Below are the code and all the weights of a small trained network. Each question names an input and a class and asks about switching units off, where a switched-off unit gives its printed mean instead of its output.

import numpy as np


def w(rows, s, z=0):
    codes = np.array(rows[::2]) - 128.0
    scale = np.full(codes.shape[1], s)
    scale[-1] = z or s
    return codes * scale


def norm(h):
    return h / np.sqrt((h * h).mean(-1, keepdims=True) + 1e-5)


def f(y):
    return y / 2 * (1 + np.tanh(0.7978845608 * (y + 0.044715 * y**3)))


def log_softmax(a):
    a = a - a.max(-1, keepdims=True)
    return a - np.log(np.exp(a).sum(-1, keepdims=True))


def net(x, mask):
    res = np.array(x, float).reshape(1, 7) / 4 @ E
    u = 0
    for l in range(2):
        y = f(norm(res) @ A[l][:, :-1].T + A[l][:, -1])
        res = res + np.where(mask[u : u + 14], y, B[l][:, -1]) @ B[l][:, :-1]
        u += 14
    return log_softmax(norm(res)[-1] @ U[:, :-1].T + U[:, -1])


A, B = {}, {}
E = w([
[108,230,92,73,164,55],'x0',
[255,141,75,133,81,115],'x1',
[120,102,133,60,93,119],'x2',
[153,122,121,92,188,159],'x3',
[109,153,95,118,100,183],'x4',
[112,93,62,135,140,112],'x5',
[128,128,127,129,129,127],'x6',
],0.0068)
A[0] = w([
[157,174,253,78,90,148,62],'L0N0',
[127,74,154,6,66,105,48],'L0N1',
[166,129,100,83,167,158,89],'L0N2',
[75,142,129,212,10,57,67],'L0N3',
[206,93,127,128,96,140,105],'L0N4',
[123,57,162,142,123,180,2],'L0N5',
[103,81,45,166,152,92,70],'L0N6',
[149,199,142,252,193,152,97],'L0N7',
[85,42,19,95,134,100,61],'L0N8',
[153,71,204,137,182,42,68],'L0N9',
[182,94,179,147,152,25,84],'L0N10',
[184,94,124,72,254,198,92],'L0N11',
[115,200,118,134,82,217,46],'L0N12',
[87,165,84,110,88,213,53],'L0N13',
],0.0085,0.0028)
B[0] = w([
[209,86,160,70,206,161,204],'L0N0',
[49,47,21,104,129,119,209],'L0N1',
[114,134,130,105,50,139,160],'L0N2',
[100,120,223,28,37,157,225],'L0N3',
[187,118,128,182,112,93,220],'L0N4',
[190,134,154,219,121,47,186],'L0N5',
[166,114,153,70,154,180,181],'L0N6',
[115,23,60,36,136,110,223],'L0N7',
[209,130,179,104,201,176,220],'L0N8',
[122,200,81,170,132,245,197],'L0N9',
[121,170,83,124,111,206,193],'L0N10',
[75,131,219,69,2,137,255],'L0N11',
[153,157,88,140,149,198,143],'L0N12',
[115,179,107,165,137,198,145],'L0N13',
],0.016,0.003)
A[1] = w([
[114,63,144,173,96,182,109],'L1N0',
[113,155,103,111,145,142,66],'L1N1',
[107,184,69,174,107,228,63],'L1N2',
[144,198,180,150,101,140,152],'L1N3',
[36,148,185,175,221,76,85],'L1N4',
[113,167,184,81,68,105,82],'L1N5',
[213,142,189,80,222,103,60],'L1N6',
[117,173,105,35,142,141,67],'L1N7',
[107,245,121,100,172,5,99],'L1N8',
[226,162,115,129,88,45,151],'L1N9',
[76,30,28,111,114,119,2],'L1N10',
[158,73,159,69,136,87,96],'L1N11',
[84,95,189,128,158,159,205],'L1N12',
[132,102,168,223,135,73,82],'L1N13',
],0.012,0.003)
B[1] = w([
[160,124,207,130,187,67,211],'L1N0',
[163,131,147,151,104,118,136],'L1N1',
[110,212,166,167,187,151,168],'L1N2',
[109,73,106,133,171,133,165],'L1N3',
[68,203,38,53,89,140,158],'L1N4',
[76,104,181,142,103,165,219],'L1N5',
[199,94,79,125,71,192,195],'L1N6',
[174,85,184,186,146,87,253],'L1N7',
[196,88,177,254,106,36,168],'L1N8',
[34,183,58,89,122,128,219],'L1N9',
[71,86,104,139,234,120,195],'L1N10',
[111,140,111,177,158,170,221],'L1N11',
[119,165,20,110,80,135,238],'L1N12',
[142,115,135,221,111,92,158],'L1N13',
],0.019,0.006)
U = w([
[192,89,168,232,84,6,132],'0',
[64,89,214,78,41,142,122],'1',
[113,117,112,166,127,151,251],'2',
[104,57,92,105,218,97,118],'3',
[80,214,42,94,79,102,119],'4',
[170,224,181,164,177,155,105],'5',
[236,82,97,103,97,168,108],'6',
[156,154,176,91,145,72,22],'7',
],0.013,0.011)

Each question gives the input, the list of numbers given to net, and the class t.
The units are the neurons (one row each of A and B). Each row of codes is followed by its name. A weight is (code - 128) times the scale printed after its matrix; where a second scale follows, it is the last column's (A, B and U).
mask holds one flag per neuron, layer by layer. A switched-off neuron (its flag False) gives its mean, the last column of its row in B, instead of its output. The means were averaged over made-up inputs and are rounded, as every weight is.
A unit's drop is (log p(t) with every unit on - log p(t) with that unit switched off) / (log p(t) with every unit on - log p(t) with every unit switched off).
The circuit of an input: a set's keep is (log p(t) with only the set's units on - log p(t) with every unit switched off) / (log p(t) with every unit on - log p(t) with every unit switched off). Starting from the 12 units with the biggest drops (on a tie, the unit counted first), units are removed one at a time, each time the one whose removal leaves the highest keep (on an exact tie, the one counted first), for as long as the keep stays at least 0.8.
circuit, biggest first: the units of the circuit, biggest drop first
unit that matters most: the unit with the biggest drop
k most important neurons: the k neurons with the biggest drops, biggest first
k most important neurons of layer l: the k neurons of layer l with the biggest drops, biggest first
input [7,-1,5,-6,-8,3,1], class 5: circuit, biggest first	[L0N10 L0N9 L1N2]
input [-5,1,8,-7,-6,8,-4], class 3: circuit, biggest first	[L1N10]
input [-2,-4,8,-7,-6,-3,4], class 3: circuit, biggest first	[L0N1 L1N10]
input [-8,0,-1,7,-5,2,-3], class 0: 2 most important neurons of layer 1	[L1N13 L1N0]
input [-4,-6,8,2,3,-7,6], class 3: 3 most important neurons	[L0N1 L0N8 L1N10]
input [3,3,-6,-6,-8,-4,7], class 5: circuit, biggest first	[L0N10 L1N2]
input [3,7,-7,-8,-6,3,5], class 1: 2 most important neurons of layer 0	[L0N3 L0N1]
input [8,-4,8,2,1,6,7], class 0: 2 most important neurons	[L1N8 L0N7]
input [5,-3,5,-6,-4,-7,0], class 6: circuit, biggest first	[L0N0 L1N6]
input [-2,6,0,-4,-3,7,5], class 6: 2 most important neurons	[L0N8 L0N6]
input [-3,-7,6,6,-5,8,-4], class 6: 3 most important neurons of layer 0	[L0N8 L0N6 L0N3]
input [-2,5,-1,1,0,5,3], class 4: circuit, biggest first	[L1N9 L0N4]
input [-5,-7,-1,3,5,3,6], class 4: circuit, biggest first	[L1N12 L1N7]
input [6,4,0,1,5,-6,-1], class 0: 2 most important neurons of layer 1	[L1N8 L1N7]
input [-7,4,-6,-2,0,-4,4], class 0: circuit, biggest first	[L1N0]
input [7,3,-4,-6,8,-1,-5], class 5: 4 most important neurons	[L0N12 L1N2 L0N13 L0N11]
input [-2,2,6,7,-7,2,-3], class 1: 2 most important neurons	[L0N11 L0N2]
input [6,-8,6,-5,-1,-2,-5], class 4: 3 most important neurons	[L1N4 L0N7 L0N11]
input [-5,8,1,4,4,-3,7], class 4: 2 most important neurons	[L1N9 L1N7]
input [8,8,-2,7,-7,3,-6], class 0: 2 most important neurons	[L1N8 L1N7]
input [4,-4,-7,-1,1,-6,4], class 3: unit that matters most	L0N7
input [0,-5,-4,8,-6,8,4], class 1: 2 most important neurons	[L0N11 L0N0]
input [4,8,0,8,-6,-4,-3], class 1: 2 most important neurons of layer 1	[L1N5 L1N12]
